Each row has a name. Each piece below is followed by the name of the row it came from, unless a question asks for something else. Each question is about the rows just above it. Places in a row count from 1.

P: [106 106  90  92 106  92]
X: [ 92 107  92  87 137 160]
T: [110 115  89  86 123 160]
How many entries does [ 92 107  92  87] have? | 4
[87] is at row and place | X, 4
Times [105] occurs in P: | 0

B: [100 130 110 110 139 110 124 113 116 131 148 131 135 140 127 128 110 135]
H: [128 129 132 109 113 123 138 141 121 125 157 123 120 127 117 117 107 140]
U: [133 103 144 124 143 129 148 146 102 136 126 138 123 156 143 136  96 145]
Y: [155 135 133 130 114 123 121 118 109 124 152 136 143 141 125 125 128 134]
Q: [130 128 140 118 130 128 142 135  99 147 144 147 166 113 149 145 141 136]
The rest of the row after [113 123]: | [138 141 121 125 157 123 120 127 117 117 107 140]
Move every entry of [147] by +1 step of 1. | [148]
Shift each entry of [130 128 140 118] by -1 times 1: | [129 127 139 117]
Times [110] occurs in B: | 4
[155] is at row and place | Y, 1
Where in the named rows is [139]? | B, 5

Nur: [141 152 149 139 122 103]
femiv: [133 160 153 116 135 102]
bami: [149 130 151 128 129  99]
Lapit: [142 149 154 110 130 100]
rig: [111 143 154 101 168 128]
vuvor: [139 127 144 136 143  90]
Fopa: [117 122 148 102 158 148]
Fem: [129 150 162  93 140 132]
Fura: [137 147 152 107 139  92]
fus: [131 153 159  95 144 109]
kedan: [140 158 147 129 114 113]
farop: [148 116 154 136 131 116]
Where in the named rows is [133]? | femiv, 1
Which row holds [117 122 148 102 158 148]? | Fopa
Row and place of [95] in the named rows: | fus, 4

tuse: [121 144 133 144  95 117 131 112]
lir: [145 121 136 137 139 126 119 112]
pusu: [121 125 119 131 158 115 112 112]
Dosan: [101 128 112 116 148 127 127 112]
beli: [160 135 131 133  98 124 134 112]
kogoz: [119 139  90 106 137 112 127 112]
Disum: [121 144 136 144  95 117 131 112]
zomo: [117 123 130 116 130 145 138 112]
Shift each entry of [144 133] by -1 times 1: | [143 132]
Number of entries in [145 121 136]: | 3
Where in the named rows is [134]? | beli, 7

nom: [137 108 132 114 128 133 114 115 173 135 114 133 127 156 115 133 114 142
 118 119 123 103 135]
tovop: [151 159 105 138 130 133 135 136 116 117 127 108  83  79 111 127 145 143
 110 139 129 164 111]
feva: [ 96 110 119 136 128 116 139 137 139 122 136 125 155 105 139  94 145 143
 109 156 125 142 148]
Dupof: [147 129 128 146 133 126 114 128 164 122 111 127 136 143 108 165 111 117
 122 115 136 101 138]
delef: [113 103 100 117 124 116 138 137 139 122 124 165 141  96 158 138 148 131
 129 132 126 140 114]
kot: [135 112 144 106 105 120 130 115 131 133 126 128 143 143 162 108 114 130
 123 140 116  97 115]
dubup: [113 118 127 126 122 150 112 125 135 143 118 159 112 113 122 143 123 136
  88 100 122  90  90]
liral: [104  89 106 112 121 114 128 110 118 165 127 175 128 118 154 139 136 132
 115 131 139 142 109]
Number of entries in [147 129 128 146 133 126 114 128 164]: | 9
The rest of the row after [116 139 137 139 122]: | [136 125 155 105 139  94 145 143 109 156 125 142 148]
Count of [113] in nom: | 0
How many times does liral hold [117]? | 0
Shift each entry of [108 165 111 117] by +1 times 1: | [109 166 112 118]
asked: [113 103 100 117 124 116 138 137 139 122 124 165 141  96 158 138 148 131
 129 132 126 140 114] | delef
How many entries does [104  89 106 112 121 114 128 110 118 165 127 175 128 118 154 139 136 132
 115 131 139 142 109] have? | 23

doser: [106 135 150 129 125 111 116 143 129 114]
Tani: [146 135 113 150 131 135 157 125 124 131]
Bav: [132 113 119 134 127 141  79 110 130 154]
mebip: [133 121 128 138 119 133 126 110 133 143]
fezo: [150 149 111 108 124 130 144 120 117 149]
[128] is at row and place | mebip, 3
Number of entries in [132 113 119 134 127 141  79]: | 7
Times [119] occurs in mebip: | 1

F: [133 141 154 160 120 133 134 141]
Z: [127 123 127 139 114 177 115 118]
R: [127 123 127 139 140 128 126 134]
Where in the named rows is [160]? | F, 4
How many entries does [133 141 154 160 120 133 134] have? | 7
[177 115] with +1 step of 1 on every entry: | [178 116]
Count of [141] in F: | 2

bezof: [157 151 119 133 109 141 110 126 124 157 123 110 118 121 117 131 143 105
 140  99 106]
bim: [148 115 101 104 162  86 139 142 162  85 156 142 130 121 136 148 161 135
 175 125 122]
fube: [123 141 148 152 130 157 143 146 125 134 134 117 110 121 147 147 123 119
 122 149 128]
vukim: [157 151 119 133 109 165 110 126 124 155 130 103  87 121 117 131 143 105
 140  99 106]
mivik: [103 128 162 112 126 137 113 135 130 155 130 102  87 145 133 127 139 138
  97 132 127]
rapub: [157 118 110 123 166  88 117 127 154  82 170 135 133 117 132 143 149 132
 174 124 116]
mebu: [165 116 130 146 137 120  97 122 133 100 161 140 121 113 137 124 112 105
 157 132 104]
Maros: [ 83  95 137 135 122 143 145 134 120 119 105 156 147 114 104 126 126 144
 114  94 123]
noles: [ 93  82 131 130 119 103 140 116 138 123 146 139 137  95 100 112 147 134
 120 111 122]
The rest of the row after [147 114]: | [104 126 126 144 114  94 123]
How many times does fube hold [117]? | 1
Count of [116] in noles: | 1
The rest of the row after [155 130 102  87]: | [145 133 127 139 138  97 132 127]

gon: [129 133 118 138 125 127 113 104 112 141 129 156 137]
vezi: [124 128 135 128 126 131 130 133 133 123 128 123 124]
dul: [ 99 148 143 161 114 140  98  93 121 136 131 172 126]
Zof: [125 127 134 126 127 130 132 135 134 123 128 120 124]
zisu: [117 139 127 139 124 129 123 125 133 129 129 127 128]
kore: [107 144 136 116 118 135 112 113 131 126 130 144 126]
masif: [129 133 118 138 128 126 113 104 131 132 129 156 137]
dudul: [107 144 136 150 118 135 112 113 131 131 130 144 126]
kom: [152 103 130 106 138 126 132 124 107 130 127 146 130]
Where in the named rows is [161]? | dul, 4
Count the entries of [129 133]: | 2
Number of entries in [124 128 135 128 126 131 130 133 133]: | 9
Go on from [131 131] to the end of its row. | [130 144 126]
Where do [ 99 148 143 161 114 140  98  93 121 136 131 172 126] appear? | dul

Zap: [110 121 105 128 141 114 121 121 117 128 137 129 122 122 137 133 121 138
 123 130 110 121 142 134 143 110 135 114 127 130 136 121 133 127 131 147
 125 129 114 110 140 113 111 137 131 120 122]
gumus: [113 146 133 152 135 117 119 147 121 122 126 124 133 121 111 106 144 139
 119 128 138 135 138 141 117 130 108 136 137 102 114 133 119 133 131 138
 131 128 123 133 118 136 134 131 129 146 127]
puv: [108 101 115 109 102 122 143 101 107 109 118 108 128 109 150 131 119 134
 153 105 120 108 159 153 132 173 119 143 128 158 119 137 131 150 114 148
 112 149 136 130 148 115 142 135 137 137 112]
Times [121] occurs in Zap: | 6
Shift each entry of [128] by +1 times 1: | [129]
Number of entries in [110 121 105 128 141 114 121 121 117 128 137 129 122 122 137 133 121 138
 123 130 110 121 142 134 143 110 135 114 127 130 136 121 133 127 131 147
 125]: | 37

foga: [122 154 137 141 107 137 123 120 129 144 123 126 126 113 119 159 125 126
 106 159 146 121 123 123 161 143 139 135 123 121 128 117 129 161 126 101
 144 145 158 135 134 163 111 131 145]
zug: [122 154 137 141 107 137 123 120 129 144 123 126 126 113 119 159 162 126
 106 159 146 121 127 112 161 143 139 135 123 121 128 117 129 144 126 101
 144 145 158 135 134 163 111 131 145]
luvar: [112 136 127 105 124 167 116 129 133 124 113 132 114 133 125 143 109 134
 128 145 137 133 123 116 135 125 142 132 101 125 119 140 127 136 159 115
 139 127 114  99 101 145 149 159 123]
vefo: [117 146 113 128 141 112 131 121 119 122 137 139 105 130 111 169 135 129
 137 121 137 133 110 136 152 122 158 117 108 128 148 116 110 106 136 129
 129 105 139 134 108 123 142 104 122]
lep: [132 109 120 117 116 147 128 130 110 131 106 131 124 114 114  97 117 137
 149 159 133 126 126 110 107 136 133 106 149 149 105 139 127 101 144 126
 130 112 109 130 144 109 121 120 110]
Count of [161] in foga: | 2
Times [130] occurs in lep: | 3

zolep: [140 124 153  82 119 139 105 133 108 128]
dini: [140 124 153  82 119 139 105 133 108 136]
maleb: [140 124 153  82 119 139 105 153 100 135]
numur: [107 124 153  82 120 139 128 129 165 128]
Shift each entry of [153] by +1 times 1: | [154]
Count the entries of [140 124 153  82 119]: | 5
Go on from [107 124 153] to the end of its row. | [ 82 120 139 128 129 165 128]

zabuf: [147 160  97 150 110  77 100 100 147  98 150 103 161 157 106 137 162 153]
Foto: [ 91 163  88 171 165 134 135  95  92 103 145 128 109 164 153 137 163 112]
limef: [ 91 163  88 171 112 134 135  95  92 103 145 128 109 164 153 137 163 112]
Which row holds [ 91 163  88 171 112 134 135  95  92 103 145 128 109 164 153 137 163 112]? | limef
[ 91 163  88 171 165 134 135  95  92 103 145 128 109 164 153 137 163 112] is in which row? | Foto
[109 164] with +1 step of 1 on every entry: | [110 165]
After [161 157 106], its row goes on with | [137 162 153]
Move every entry of [160  97] by +1 step of 1. | [161  98]

Pipom: [144 145 150 145 145 112 110]
vovem: [ 96 130  84  80  94 121 134]
kanob: [112 152 143  98 152 136 122]
After [152 143  98], its row goes on with | [152 136 122]
After [145 145 112], its row goes on with | [110]
[152 136] with +1 step of 1 on every entry: | [153 137]
Number of entries in [ 96 130  84  80  94 121]: | 6
How many entries does [144 145 150 145 145] have? | 5
Times [145] occurs in Pipom: | 3
Move every entry of [ 94 121] by +1 step of 1. | [ 95 122]

Nilo: [139 128 164 156 165 134 144]
Rizer: [123 131 132 118 125 138 130]
Kufu: [117 151 113 124 152 142 126]
zilu: [123 130 132 124 125 136 126]
tez: [122 133 129 139 125 119 114]
Mebuk: [152 151 132 109 127 148 130]
rozu: [123 135 119 124 125 134 133]
kuvuk: [123 135 120 120 121 118 111]
demik: [123 135 145 124 123 128 130]
Number of entries in [123 135 120 120 121 118]: | 6
Move every entry of [132 118] by -1 step of 1. | [131 117]
Move every entry of [132] by +1 step of 1. | [133]
Move every entry of [131] by -1 step of 1. | [130]
Row and place of [127] in the named rows: | Mebuk, 5
Where in the named rows is [129]? | tez, 3

Dimok: [127 129 128 126 138 130 130 131 124 129 131 132 131 129 127 131 119 131
 127 131 119 121 128 128 134 132 126 131 133 132 127 118 129 123 135 107
 131]
zeso: [115 134 127 132 120 122 124 126 141 141 126 143 114 119 137 118 128 133
 127 133 132 131 116 122 122 116 123 140 129 119 121 125 129 132 126 142
 135]
zud: [126 106 119 107 126 131 119 129 113 146 121 111 120 144 125 129 135 112
 131 119 148 138 126 105 113 102 130 133 134 128 142 141 124 143  98 165
 147]
mib: [124 126 129 128 126 128 127 127 122 133 128 127 126 133 126 128 131 125
 131 128 132 131 125 129 127 125 125 130 128 126 128 126 127 131 125 135
 131]
sopa: [142 136 130 132 137 130 130 131 140 124 127 123 150 123 135 114 143 143
 130 121 137 147 127 127 124 131 136 129 118 105 121 147 119 124 122 134
 139]
Bebep: [131 134 129 128 126 129 129 129 135 127 127 128 128 126 132 129 125 130
 127 129 124 123 131 127 129 130 130 125 128 130 127 127 131 126 131 127
 125]
Kavu: [124 124 129 128 126 128 127 127 122 133 128 127 126 130 126 128 131 125
 131 128 132 131 125 129 127 125 125 130 128 126 128 126 127 131 125 135
 131]
bazib: [121 128 119 130 127 121 121 125 134 127 128 121 113 124 128 134 130 139
 126 134 122 134 129 135 128 121 134 138 116 119 128 117 137 126 138 129
 131]
gep: [127 137 125 129 132 128 124 124 142 141 127 144 110 115 131 126 129 135
 118 131 128 126 115 116 129 115 127 144 131 127 131 118 128 125 128 127
 127]
Nuv: [138 134 135 134 115 127 135 124 132 124 126 121 141 125 128 124 142 128
 131 122 138 135 130 131 127 135 130 118 122 119 128 139 122 127 123 143
 121]
Kefos: [127 132 124 127 130 123 128 123 131 134 130 122 129 123 125 130 139 142
 125 127 129 139 123 124 132 121 135 141 121 110 132 119 125 121 128 123
 137]
Times [127] occurs in gep: | 6
Go on from [110 132 119 125] to the end of its row. | [121 128 123 137]
Go on from [138 130 130 131] to the end of its row. | [124 129 131 132 131 129 127 131 119 131 127 131 119 121 128 128 134 132
 126 131 133 132 127 118 129 123 135 107 131]
Number of entries in [138 134 135 134 115 127 135 124 132 124 126 121 141 125 128 124 142 128
 131 122 138 135 130 131 127 135 130 118 122 119 128]: | 31

sig: [ 95 158 128 141]
memen: [112 148 129 131]
Dem: [166 154 133 130]
ver: [ 96  96  96 128]
sogob: [127 147 151 154]
Mem: [108 121 123 107]
How many times does ver hold [96]? | 3
[ 95 158 128] with -1 step of 1 on every entry: | [ 94 157 127]

mir: [113 118 152 126 119 135 128 123 124 131 162 124 127 130 137 125 141 126
 129 127 142 116 122 143 132 128 128 133 120 122 132 141 138 133 118 129
 143 123 123 131 152 132 138 106 132 135 114 110 134 120 100 108 126 129
 119 116]
Rirug: [106 119 153 127 128 134 130 119 125 135 149 134 129 131 136 114 136 136
 133 128 151 129 116 135 138 130 120 134 113 128 112 149 138 135 109 135
 131 131 122 137 141 135 135 120 131 132 119 112 136 111  97 105 150 113
 128 119]
lote: [135 135 155 129 123 130 134 122 122 131 154 135 128 125 135 118 137 135
 135 128 149 129 118 133 139 131 120 131 116 130 115 146 143 134 104 136
 134 138 122 139 140 130 137 118 125 139 134 108 134 121 103 106 142 114
 125 121]
sefud: [121 115 144 144 113 141 130 129 127 138 173 115 124 129 144 134 146 136
 127 130 133 107 114 141 121 126 132 137 109 128 115 127 132 126 116 118
 141 122 133 130 138 129 137 109 128 133 120 121 143 131 122 115 122 136
 107 124]
gefe: [127 115 134 140 110 136 132 133 132 141 164 118 123 131 141 130 144 131
 125 128 127 135 114 131 125 120 139 144 107 121 117 124 144 131 115 125
 143 123 135 128 136 131 129 116 129 134 131 115 152 130 127 113 121 133
 105 128]
vugu: [108 124 157 125 125 138 132 124 125 131 162 137 124 129 136 114 134 137
 137 124 150 132 118 133 148 129 121 136 112 130 113 144 135 137 107 136
 130 143 122 144 138 136 138 113 134 132 121 111 134 121 100 101 145 109
 123 121]
rutel: [118 118 147 120 118 134 128 125 116 130 118 126 126 129 137 130 145 132
 135 129 144 117 124 144 137 129 131 135 114 120 130 142 129 137 118 129
 118 130 125 129 146 137 142 128 135 126 106 102 130 127  94 111 138 126
 121 129]
tifu: [114 117 139 146 117 138 128 128 130 142 163 119 126 136 132 131 145 134
 120 134 128 116 111 136 131 122 129 143 109 120 117 126 139 129 106 122
 145 126 131 127 135 132 136 114 128 137 130 120 146 124 119 113 123 130
 101 128]
[115 122 136 107] with +1 step of 1 on every entry: | [116 123 137 108]
Count of [134] in lote: | 5
Times [129] occurs in rutel: | 7
Which row holds [127 115 134 140 110 136 132 133 132 141 164 118 123 131 141 130 144 131
 125 128 127 135 114 131 125 120 139 144 107 121 117 124 144 131 115 125
 143 123 135 128 136 131 129 116 129 134 131 115 152 130 127 113 121 133
 105 128]? | gefe
Times [118] occurs in rutel: | 6

fef: [147 154 122 145  94 146]
Sizu: [129 157 120 175  94 146]
Dipuf: [138 153 147 140 104 145]
Deka: [140 150 160 143 114 137]
mok: [135 131 149 128 119 130]
pef: [136 129 150 118 114 138]
tivap: [131 127 146 116 115 138]
mubu: [135 118 150 117 113 134]
zasat: [134 112 149 113 106 137]
zogeb: [114 104 148 104 100 104]
Turuv: [131 106 147  98  95 146]
[95] is at row and place | Turuv, 5
Row and place of [128] in the named rows: | mok, 4
Number of entries in [131 127 146 116 115]: | 5
Times [104] occurs in zogeb: | 3
Shift each entry of [106 147  98  95] by -1 times 1: | [105 146  97  94]

Ser: [146 136 110 111 123 160 102 148 140 111 127 128 116 114 139 134  99 145]
tib: [127 160 131 113 123 157 125 173 134 113 134 133 150 128 125 112  95 141]
Som: [147 134 109 112 123 160 101 146 140 111 126 128 114 113 140 135 100 145]
kanef: [155 113  99 116 125 152  93 121 141 116 121 125  93 107 147 149 113 143]
dor: [132 158 126 111 122 162 118 173 136 110 133 133 144 124 128 116  91 144]
vaniv: [107 163 153 126 127 131 152 167 123 126 138 134 171 144 111 100 114 127]
Kegab: [122 163 137 116 123 152 132 175 131 115 136 134 157 132 121 108  98 138]
sige: [144  94 109 132 130 119 110  89 131 133 119 122  91 116 142 152 146 126]
zasul: [152 103 101 122 127 139  97 106 137 122 120 123  89 110 147 153 127 136]
Tof: [104 156 155 132 129 120 158 155 119 132 137 133 169 146 109 102 126 121]
How many entries does [144  94 109 132 130 119 110  89 131 133 119 122  91 116 142 152 146 126] have? | 18
Shift each entry of [156 155 132] by -1 times 1: | [155 154 131]
Shift each entry of [144 111] by -1 times 1: | [143 110]

ges: [128 113 121 135 124 123 131 119 136 130 133 133 120 124 130 143 110 134
 140 134 130 128 124 124 118 159 130 128]
raro: [104 136 129 121 128 112 109 112 147 135 141 115 125 135 146 147 137 133
 118 119 123 137 115 107 128 121 129 125]
lak: [142 119 128 138 130 119 127 147 121 112 149 130 123 138 131 120 132 137
 122 124 122 146 137 133 129 139 124 131]
bezu: [122 156 120 132 156 114 125 133 150 164 116 125 113 157 135 152 128 122
 118 102 109 146 122 147 141 118 140 143]
vozab: [146 116 130 133 123 145 144 138 108 115 124 140 135 118 116 111 120 126
 134 138 132 118 138 139 117 159 130 128]
nofin: [133 130 133 131 122 118 122 130 137 124 130 142 135 132 130 126 139 132
 132 131 118 136 130 151 125 132 131 128]
nitu: [100 151 142 110 139 134 145  88 138 160 106 126 142 111 146 146 138 131
 123 130 137  93 124 126 134  96 140 131]
ved: [141 123 130 127 146 126 133 132 117 118 143 109 127 137 138 130 125 140
 132 121 130 132 140 137 134 139 130 137]
Ninag: [136 124 129 148 106 106 119 152 141 114 141 167 131 138 124 111 147 130
 117 132 101 155 129 152 121 135 124 124]
levos: [147 116 123 129 143 132 127 141 112 112 143 103 120 138 127 128 117 133
 138 122 135 138 138 127 132 146 125 132]
Move every entry of [160] by -1 step of 1. | [159]
How many entries does [141 123 130 127 146 126 133 132 117] have? | 9
Move every entry of [140 135] by -1 step of 1. | [139 134]
asked: [141 123 130 127 146 126 133 132 117 118 143 109 127 137 138 130 125 140
 132 121 130 132 140 137 134 139 130 137] | ved
Go on from [122 130] to the end of its row. | [137 124 130 142 135 132 130 126 139 132 132 131 118 136 130 151 125 132
 131 128]

geta: [ 86  75 108 136]
tamip: [120 108  97 119]
gisiv: [119 119 119 119]
vame: [174 127  85 106]
vala: [150 141 135  89]
guvoz: [118 108  98 137]
Finud: [130 142 175 172]
After [142 175], its row goes on with | [172]
How many entries does [120 108  97] have? | 3
Count of [119] in gisiv: | 4
Go on from [108  98] to the end of its row. | [137]
Shift each entry of [120 108  97] by +1 times 1: | [121 109  98]

vipe: [129 139 103 100]
lagal: [130 122 107  94]
dip: [120  97 143 105]
Bep: [114  89 144 105]
delo: [159 121 153 138]
ger: [ 98  80 117  80]
After [ 98  80 117], its row goes on with | [80]
Row and place of [121] in the named rows: | delo, 2
Shift each entry of [97] by +1 times 1: | [98]
Count of [80] in ger: | 2
Row and place of [122] in the named rows: | lagal, 2
Go on from [ 80 117] to the end of its row. | [80]

feze: [124 150 113 146 104]
gal: [118 104 132 167 159]
Mevo: [127 164 107 164  87]
Mep: [148 130 161  98 166]
dalog: [148  97 161  98 166]
puni: [127  97 161  98 166]
How many times does Mevo hold [107]? | 1
[146] is at row and place | feze, 4
Shift each entry of [ 97 161  98] by +1 times 1: | [ 98 162  99]
Where in the named rows is [107]? | Mevo, 3
Number of entries in [148  97 161  98]: | 4
[148] with +1 step of 1 on every entry: | [149]

